Below are the code and all the weights of a small trained network. Each question names an input and a class and asks about switching units off, where a switched-off unit gives its printed mean instead of its output.

import numpy as np


def w(rows, s, z=0):
    codes = np.array(rows[::2]) - 128.0
    scale = np.full(codes.shape[1], s)
    scale[-1] = z or s
    return codes * scale


def norm(h):
    return h / np.sqrt((h * h).mean(-1, keepdims=True) + 1e-5)


def f(y):
    return np.maximum(y, 0)


def log_softmax(a):
    a = a - a.max(-1, keepdims=True)
    return a - np.log(np.exp(a).sum(-1, keepdims=True))


def net(x, mask):
    res = np.array(x, float).reshape(1, 7) / 4 @ E
    u = 0
    for l in range(3):
        y = f(norm(res) @ A[l][:, :-1].T + A[l][:, -1])
        res = res + np.where(mask[u : u + 3], y, B[l][:, -1]) @ B[l][:, :-1]
        u += 3
    return log_softmax(norm(res)[-1] @ U[:, :-1].T + U[:, -1])


A, B = {}, {}
E = w([
[48,78,67,199,101,80,177,99,118],'x0',
[155,167,82,101,148,6,179,129,82],'x1',
[131,123,136,127,140,124,136,121,142],'x2',
[131,135,129,132,123,127,125,128,126],'x3',
[118,134,153,116,104,153,173,96,107],'x4',
[170,117,43,92,183,173,115,90,111],'x5',
[121,127,128,127,128,131,130,121,121],'x6',
],0.019)
A[0] = w([
[25,92,74,152,107,92,156,114,108,216],'L0N0',
[141,85,64,159,201,66,11,242,248,101],'L0N1',
[94,107,167,126,103,213,97,114,118,253],'L0N2',
],0.014,0.0031)
B[0] = w([
[222,175,140,73,27,95,132,11,254,246],'L0N0',
[137,148,178,112,56,178,252,40,79,243],'L0N1',
[247,209,114,220,161,33,154,71,82,244],'L0N2',
],0.0083,0.012)
A[1] = w([
[123,48,7,114,196,206,106,100,154,3],'L1N0',
[100,68,144,223,130,236,74,116,180,20],'L1N1',
[10,2,36,217,121,117,135,100,170,98],'L1N2',
],0.028,0.0034)
B[1] = w([
[56,58,153,100,85,92,66,73,98,250],'L1N0',
[157,97,126,105,182,7,169,152,147,254],'L1N1',
[157,235,151,127,115,150,143,92,206,210],'L1N2',
],0.021,0.0067)
A[2] = w([
[169,110,161,115,126,147,200,38,159,253],'L2N0',
[2,93,249,205,88,94,127,230,210,45],'L2N1',
[165,82,219,9,183,223,53,223,206,116],'L2N2',
],0.026,0.0023)
B[2] = w([
[122,114,135,160,157,164,103,179,94,254],'L2N0',
[90,64,130,73,147,140,6,75,104,148],'L2N1',
[114,185,67,173,47,146,169,51,163,147],'L2N2',
],0.022,0.036)
U = w([
[180,220,136,121,93,204,144,31,206,119],'0',
[51,68,152,80,112,126,47,67,129,122],'1',
[142,127,109,127,114,139,96,143,85,210],'2',
[172,126,73,114,198,20,193,138,112,116],'3',
[101,129,102,141,128,168,120,134,89,181],'4',
[76,93,159,132,143,223,191,131,50,96],'5',
[129,109,116,144,135,173,127,120,91,148],'6',
[73,44,80,46,137,216,213,232,254,2],'7',
],0.009,0.0072)

Each question gives the input, the list of numbers given to net, and the class t.
The units are the neurons (one row each of A and B). Each row of codes is followed by its name. A weight is (code - 128) times the scale printed after its matrix; where a second scale follows, it is the last column's (A, B and U).
mask holds one flag per neuron, layer by layer. A switched-off neuron (its flag False) gives its mean, the last column of its row in B, instead of its output. The means were averaged over made-up inputs and are rounded, as every weight is.
A unit's drop is (log p(t) with every unit on - log p(t) with that unit switched off) / (log p(t) with every unit on - log p(t) with every unit switched off).
The circuit of an input: a set's keep is (log p(t) with only the set's units on - log p(t) with every unit switched off) / (log p(t) with every unit on - log p(t) with every unit switched off). Starting from all 9 units, units are removed one at a time, each time the one whose removal leaves the highest keep (on an exact tie, the one counted first), for as long as the keep stays at least 0.8.
units of the circuit, in order: the units of the circuit, biggest drop first
most important unit: the unit with the biggest drop
top k neurons: the k neurons with the biggest drops, biggest first
top k neurons in layer l: the k neurons of layer l with the biggest drops, biggest first
drop of u: that unit's drop, to one decimal
input [2,5,-5,6,7,8,2], class 1: top 3 neurons : [L1N0, L0N2, L0N1]
input [-2,-5,-4,-4,-8,0,-2], class 5: units of the circuit, in order : [L0N1, L0N0]
input [-5,5,-8,0,-1,8,-7], class 1: units of the circuit, in order : [L1N0, L0N2, L0N0]
input [-8,-4,2,-7,-7,-1,4], class 0: most important unit : L2N2
input [-8,3,3,1,3,7,-1], class 0: top 2 neurons : [L2N2, L2N0]
input [4,3,5,-1,0,6,-2], class 1: units of the circuit, in order : [L1N0, L0N2]
input [3,-2,4,6,-7,-1,2], class 5: top 2 neurons : [L0N1, L2N0]
input [-4,-4,-6,5,-6,-7,0], class 1: top 2 neurons : [L2N1, L0N0]
input [-6,-4,-1,6,-1,-3,0], class 0: top 3 neurons : [L2N2, L2N0, L0N1]
input [-7,6,-1,2,4,-5,1], class 0: top 3 neurons : [L0N2, L0N1, L2N0]
input [-8,-1,-3,1,-3,-7,2], class 0: top 2 neurons : [L2N2, L1N0]
input [3,-8,3,-4,6,-4,5], class 3: top 2 neurons : [L1N1, L0N1]
input [-6,-6,6,1,5,-7,3], class 1: top 2 neurons in layer 0 : [L0N0, L0N1]
input [-2,-8,-5,-7,8,7,7], class 3: top 3 neurons : [L1N1, L0N1, L0N0]
input [-4,-8,-5,7,-4,3,7], class 3: top 2 neurons : [L1N1, L0N0]
input [-3,-1,8,8,-3,-8,4], class 1: units of the circuit, in order : [L2N1]
input [8,-4,0,3,8,-6,-7], class 0: top 2 neurons : [L1N2, L1N0]
input [-2,6,6,4,0,-8,2], class 1: top 2 neurons in layer 2 : [L2N1, L2N0]
input [3,4,-4,-2,-8,-4,2], class 5: top 2 neurons in layer 0 : [L0N1, L0N2]
input [7,0,4,-1,3,6,-4], class 0: units of the circuit, in order : [L1N2]
input [7,-2,3,7,6,3,-3], class 0: drop of L1N2 : 0.6
